Below is a small trained network, with its code and all its weights. Each question gives an input and a target symbol and asks what happens when units are switched off, that is, made to give their printed mean instead of their output.

import numpy as np


def w(rows, s, z=0):
    codes = np.array(rows[::2]) - 128.0
    scale = np.full(codes.shape[1], s)
    scale[-1] = z or s
    return codes * scale


def f(y):
    return np.maximum(y, 0)


def softmax(a):
    e = np.exp(a - a.max(-1, keepdims=True))
    return e / e.sum(-1, keepdims=True)


def log_softmax(a):
    a = a - a.max(-1, keepdims=True)
    return a - np.log(np.exp(a).sum(-1, keepdims=True))


def net(x, mask):
    ids = ['Ψαζλξπ'.index(c) for c in x.split()]
    T = len(ids)
    res = E[ids] + P[:T]
    u = 0
    for l in range(2):
        q, k, v = (res @ M[l].T for M in (Q, K, V))
        z = softmax(np.where(np.tri(T) > 0, q @ k.T / 3**0.5, -1e9)) @ v
        res = res + np.where(mask[u], z, O[l][:, -1]) @ O[l][:, :-1]
        u += 1
        y = f(res @ A[l][:, :-1].T + A[l][:, -1])
        res = res + np.where(mask[u : u + 12], y, B[l][:, -1]) @ B[l][:, :-1]
        u += 12
    return log_softmax(res[-1] @ U[:, :-1].T + U[:, -1])


Q, K, V, O, A, B = {}, {}, {}, {}, {}, {}
E = w([
[39,130,162],'Ψ',
[8,201,62],'α',
[114,109,113],'ζ',
[61,158,159],'λ',
[178,126,51],'ξ',
[60,153,161],'π',
],0.015)
P = w([
[211,156,249],'0',
[230,254,108],'1',
[158,189,103],'2',
[131,158,100],'3',
[111,152,96],'4',
[105,150,94],'5',
[89,154,94],'6',
[78,152,87],'7',
[71,146,88],'8',
[69,148,86],'9',
[65,137,84],'10',
],0.0062)
Q[0] = w([
[91,254,126],'L0H0',
[137,130,48],'L0H0',
[94,115,205],'L0H0',
],0.0093)
K[0] = w([
[144,187,255],'L0H0',
[139,190,217],'L0H0',
[61,100,118],'L0H0',
],0.0076)
V[0] = w([
[203,2,104],'L0H0',
[223,182,101],'L0H0',
[247,26,91],'L0H0',
],0.0055)
O[0] = w([
[76,44,70,13],'L0H0',
[137,134,116,107],'L0H0',
[107,2,126,2],'L0H0',
],0.0084,0.0045)
A[0] = w([
[169,23,144,14],'L0N0',
[120,171,140,130],'L0N1',
[180,30,147,4],'L0N2',
[185,115,90,167],'L0N3',
[228,131,78,151],'L0N4',
[59,118,209,151],'L0N5',
[112,158,129,222],'L0N6',
[149,164,135,219],'L0N7',
[182,162,143,231],'L0N8',
[141,164,182,112],'L0N9',
[118,159,70,225],'L0N10',
[251,143,159,60],'L0N11',
],0.011,0.0035)
B[0] = w([
[254,10,163,130],'L0N0',
[201,97,154,219],'L0N1',
[225,38,148,130],'L0N2',
[160,183,94,156],'L0N3',
[201,193,124,172],'L0N4',
[141,138,236,182],'L0N5',
[113,87,127,240],'L0N6',
[74,74,128,227],'L0N7',
[143,50,170,209],'L0N8',
[151,115,192,184],'L0N9',
[121,119,70,255],'L0N10',
[220,76,122,150],'L0N11',
],0.0071,0.0077)
Q[1] = w([
[135,247,103],'L1H0',
[113,117,169],'L1H0',
[116,164,117],'L1H0',
],0.013)
K[1] = w([
[220,35,254],'L1H0',
[109,181,151],'L1H0',
[166,102,128],'L1H0',
],0.0087)
V[1] = w([
[76,112,98],'L1H0',
[187,79,12],'L1H0',
[253,118,163],'L1H0',
],0.0069)
O[1] = w([
[85,46,125,56],'L1H0',
[171,28,208,26],'L1H0',
[184,231,255,254],'L1H0',
],0.0059,0.0069)
A[1] = w([
[128,127,159,226],'L1N0',
[131,22,208,237],'L1N1',
[95,238,94,29],'L1N2',
[214,84,65,69],'L1N3',
[107,252,215,65],'L1N4',
[108,81,14,254],'L1N5',
[239,44,38,124],'L1N6',
[115,120,117,221],'L1N7',
[69,52,226,132],'L1N8',
[223,63,40,134],'L1N9',
[151,150,13,52],'L1N10',
[87,152,1,142],'L1N11',
],0.0088,0.0074)
B[1] = w([
[117,183,174,189],'L1N0',
[178,131,90,162],'L1N1',
[136,86,83,190],'L1N2',
[69,97,93,144],'L1N3',
[141,95,105,253],'L1N4',
[12,128,220,160],'L1N5',
[87,165,168,152],'L1N6',
[96,181,143,164],'L1N7',
[195,130,143,152],'L1N8',
[47,123,91,152],'L1N9',
[123,40,120,152],'L1N10',
[147,58,149,171],'L1N11',
],0.011,0.014)
U = w([
[123,35,107,108],'Ψ',
[120,231,71,254],'α',
[2,135,188,117],'ζ',
[199,116,45,23],'λ',
[237,158,154,177],'ξ',
[197,84,69,81],'π',
],0.01,0.0055)

Each question gives the input, a string of symbols that net reads in full, and the target symbol t.
The units are the heads (3 rows each of Q, K, V and O) and the neurons (one row each of A and B). Each row of codes is followed by its name. A weight is (code - 128) times the scale printed after its matrix; where a second scale follows, it is the last column's (O, A, B and U).
mask holds one flag per unit, layer by layer, with each layer's heads first. A switched-off unit (its flag False) gives its mean, the last column of its rows in O or B, instead of its output. The means were averaged over made-up inputs and are rounded, as every weight is.
A unit's drop is (log p(t) with every unit on - log p(t) with that unit switched off) / (log p(t) with every unit on - log p(t) with every unit switched off).
The circuit of an input: a set's keep is (log p(t) with only the set's units on - log p(t) with every unit switched off) / (log p(t) with every unit on - log p(t) with every unit switched off). Starting from the 12 units with the biggest drops (on a tie, the unit counted first), units are removed one at a time, each time the one whose removal leaves the highest keep (on an exact tie, the one counted first), for as long as the keep stays at least 0.8.
units of the circuit, in order: the units of the circuit, biggest drop first
unit that matters most: the unit with the biggest drop
k most important neurons of layer l: the k neurons of layer l with the biggest drops, biggest first
drop when u is switched off: that unit's drop, to one decimal
input ζ ζ α π, target ξ: unit that matters most	L1N8
input ζ α π ξ λ ξ ξ α Ψ π Ψ, target α: units of the circuit, in order	L1N11, L1N5
input ζ ξ ζ α Ψ ζ λ ζ ζ ζ, target ζ: units of the circuit, in order	L1N5, L1H0, L0H0
input ζ ζ λ ζ α λ ξ, target ζ: units of the circuit, in order	L0H0, L1N5, L1N6, L1H0
input ζ ζ λ Ψ λ ζ α ζ ξ λ Ψ, target α: units of the circuit, in order	L1N5, L1N11
input ζ Ψ ζ π π ζ ζ α λ, target ξ: 2 most important neurons of layer 1	L1N5, L1N8
input ξ ξ α Ψ λ ζ α Ψ α α ξ, target ξ: units of the circuit, in order	L1H0, L0N0, L0N4, L0H0
input Ψ ζ α α ξ ζ ζ λ λ π, target ξ: units of the circuit, in order	L1N5, L1N9
input ζ Ψ ζ Ψ ζ ζ ζ ζ α ζ λ, target ξ: 3 most important neurons of layer 1	L1N8, L1N5, L1N9
input α π ξ, target α: 4 most important neurons of layer 0	L0N11, L0N8, L0N7, L0N5
input α ζ ζ λ Ψ, target ξ: 3 most important neurons of layer 1	L1N5, L1N8, L1N9
input ζ α ζ λ α, target ζ: 2 most important neurons of layer 0	L0N1, L0N4
input λ λ α, target λ: 4 most important neurons of layer 1	L1N2, L1N4, L1N11, L1N5
input Ψ ζ π α ξ ξ, target Ψ: unit that matters most	L0N4
input Ψ ξ α Ψ α ζ λ ζ ξ, target Ψ: 3 most important neurons of layer 1	L1N10, L1N11, L1N5
input ζ λ ζ α, target ζ: 2 most important neurons of layer 1	L1N5, L1N1
input λ Ψ ξ ξ α ζ α ζ α α ξ, target λ: drop when L0N9 is switched off	0.3
input ζ ζ Ψ ζ ξ λ ζ ζ ξ, target ζ: drop when L1N5 is switched off	0.2
input ξ ζ ξ ξ ζ ζ λ Ψ ξ ζ α, target ξ: drop when L1H0 is switched off	1.6
input π α α, target π: drop when L0N1 is switched off	0.0
input Ψ ζ π ζ ξ α Ψ ξ α, target Ψ: most important neuron of layer 0	L0N5
